Below is a small trained network, with its code and all its weights. Each question gives an input and a class and asks what happens when units are switched off, that is, made to give their printed mean instead of their output.

import numpy as np


def w(rows, s, z=0):
    codes = np.array(rows[::2]) - 128.0
    scale = np.full(codes.shape[1], s)
    scale[-1] = z or s
    return codes * scale


def f(y):
    return y / 2 * (1 + np.tanh(0.7978845608 * (y + 0.044715 * y**3)))


def log_softmax(a):
    a = a - a.max(-1, keepdims=True)
    return a - np.log(np.exp(a).sum(-1, keepdims=True))


def net(x, mask):
    res = np.array(x, float).reshape(1, 5) / 4 @ E
    y = f(res @ A[0][:, :-1].T + A[0][:, -1])
    res = res + np.where(mask, y, B[0][:, -1]) @ B[0][:, :-1]
    return log_softmax(res[-1] @ U[:, :-1].T + U[:, -1])


A, B = {}, {}
E = w([
[80,2,125],'x0',
[205,78,23],'x1',
[127,125,128],'x2',
[226,83,209],'x3',
[128,130,126],'x4',
],0.0073)
A[0] = w([
[87,145,187,58],'N1',
[86,145,87,29],'N2',
[180,108,173,76],'N3',
[195,207,86,73],'N4',
[193,117,184,149],'N5',
[67,137,78,74],'N6',
[48,195,40,102],'N7',
[158,188,121,95],'N8',
[105,39,132,52],'N9',
[211,90,224,25],'N10',
[89,190,52,126],'N11',
[79,147,215,1],'N12',
[226,120,62,120],'N13',
[169,185,128,81],'N14',
[183,119,62,104],'N15',
[184,119,175,149],'N16',
[79,145,190,45],'N17',
[84,148,79,10],'N18',
[99,48,123,58],'N19',
[194,130,51,105],'N20',
[88,136,93,35],'N21',
[162,222,70,117],'N22',
[144,174,137,122],'N23',
[97,48,135,38],'N24',
[166,80,42,104],'N25',
[169,111,84,69],'N26',
[157,183,126,29],'N27',
[181,107,54,38],'N28',
[79,142,84,61],'N29',
[73,141,84,104],'N30',
[138,89,11,124],'N31',
[11,137,66,44],'N32',
[179,94,185,45],'N33',
[28,36,88,80],'N34',
[185,95,195,38],'N35',
],0.011,0.0046)
B[0] = w([
[68,188,106,162],'N1',
[171,164,118,135],'N2',
[175,134,78,165],'N3',
[129,95,222,189],'N4',
[160,125,66,212],'N5',
[180,112,77,171],'N6',
[181,138,109,244],'N7',
[131,88,194,155],'N8',
[142,146,227,185],'N9',
[166,151,80,221],'N10',
[162,102,110,209],'N11',
[53,254,97,176],'N12',
[80,165,114,231],'N13',
[157,49,222,153],'N14',
[80,185,128,188],'N15',
[147,113,76,196],'N16',
[66,221,109,166],'N17',
[181,171,89,137],'N18',
[152,155,217,178],'N19',
[55,185,110,203],'N20',
[168,158,132,129],'N21',
[134,83,194,208],'N22',
[103,87,172,148],'N23',
[153,162,174,172],'N24',
[101,173,144,217],'N25',
[119,164,116,149],'N26',
[139,122,189,131],'N27',
[99,204,118,174],'N28',
[190,151,105,151],'N29',
[212,130,91,173],'N30',
[104,140,155,240],'N31',
[181,143,89,226],'N32',
[185,180,93,169],'N33',
[145,117,224,253],'N34',
[171,151,82,178],'N35',
],0.0085,0.0052)
U = w([
[192,123,74,97],'0',
[8,188,127,81],'1',
[92,82,132,246],'2',
[131,91,229,73],'3',
],0.012,0.014)

Each question gives the input, the list of numbers given to net, and the class t.
The units are the neurons (one row each of A and B). Each row of codes is followed by its name. A weight is (code - 128) times the scale printed after its matrix; where a second scale follows, it is the last column's (A, B and U).
mask holds one flag per neuron, in row order. A switched-off neuron (its flag False) gives its mean, the last column of its row in B, instead of its output. The means were averaged over made-up inputs and are rounded, as every weight is.
A unit's drop is (log p(t) with every unit on - log p(t) with that unit switched off) / (log p(t) with every unit on - log p(t) with every unit switched off).
The circuit of an input: a set's keep is (log p(t) with only the set's units on - log p(t) with every unit switched off) / (log p(t) with every unit on - log p(t) with every unit switched off). Starting from the 12 units with the biggest drops (on a tie, the unit counted first), units are removed one at a time, each time the one whose removal leaves the highest keep (on an exact tie, the one counted first), for as long as the keep stays at least 0.8.
circuit, biggest first: the units of the circuit, biggest drop first
most important unit: the unit with the biggest drop
top k neurons: the k neurons with the biggest drops, biggest first
drop when u is switched off: that unit's drop, to one decimal
input [-7,4,2,-2,8], class 3: circuit, biggest first : N4, N22
input [6,-7,-2,-7,-2], class 0: most important unit : N32
input [8,7,-5,-1,3], class 3: circuit, biggest first : N34, N9
input [6,-7,4,6,3], class 1: circuit, biggest first : N12, N17
input [-4,2,5,-6,0], class 0: circuit, biggest first : N7, N11
input [5,-5,-1,1,-7], class 1: circuit, biggest first : N12, N17
input [7,-7,7,-7,4], class 0: top 3 neurons : N32, N30, N6
input [-2,-6,5,6,2], class 0: top 2 neurons : N10, N5
input [8,8,6,0,0], class 1: drop when N25 is switched off : 0.1
input [-1,-4,-2,4,2], class 0: drop when N13 is switched off : 0.2
input [-7,4,4,-4,8], class 3: drop when N22 is switched off : 0.2
input [2,-7,-7,5,-5], class 1: drop when N12 is switched off : 0.3
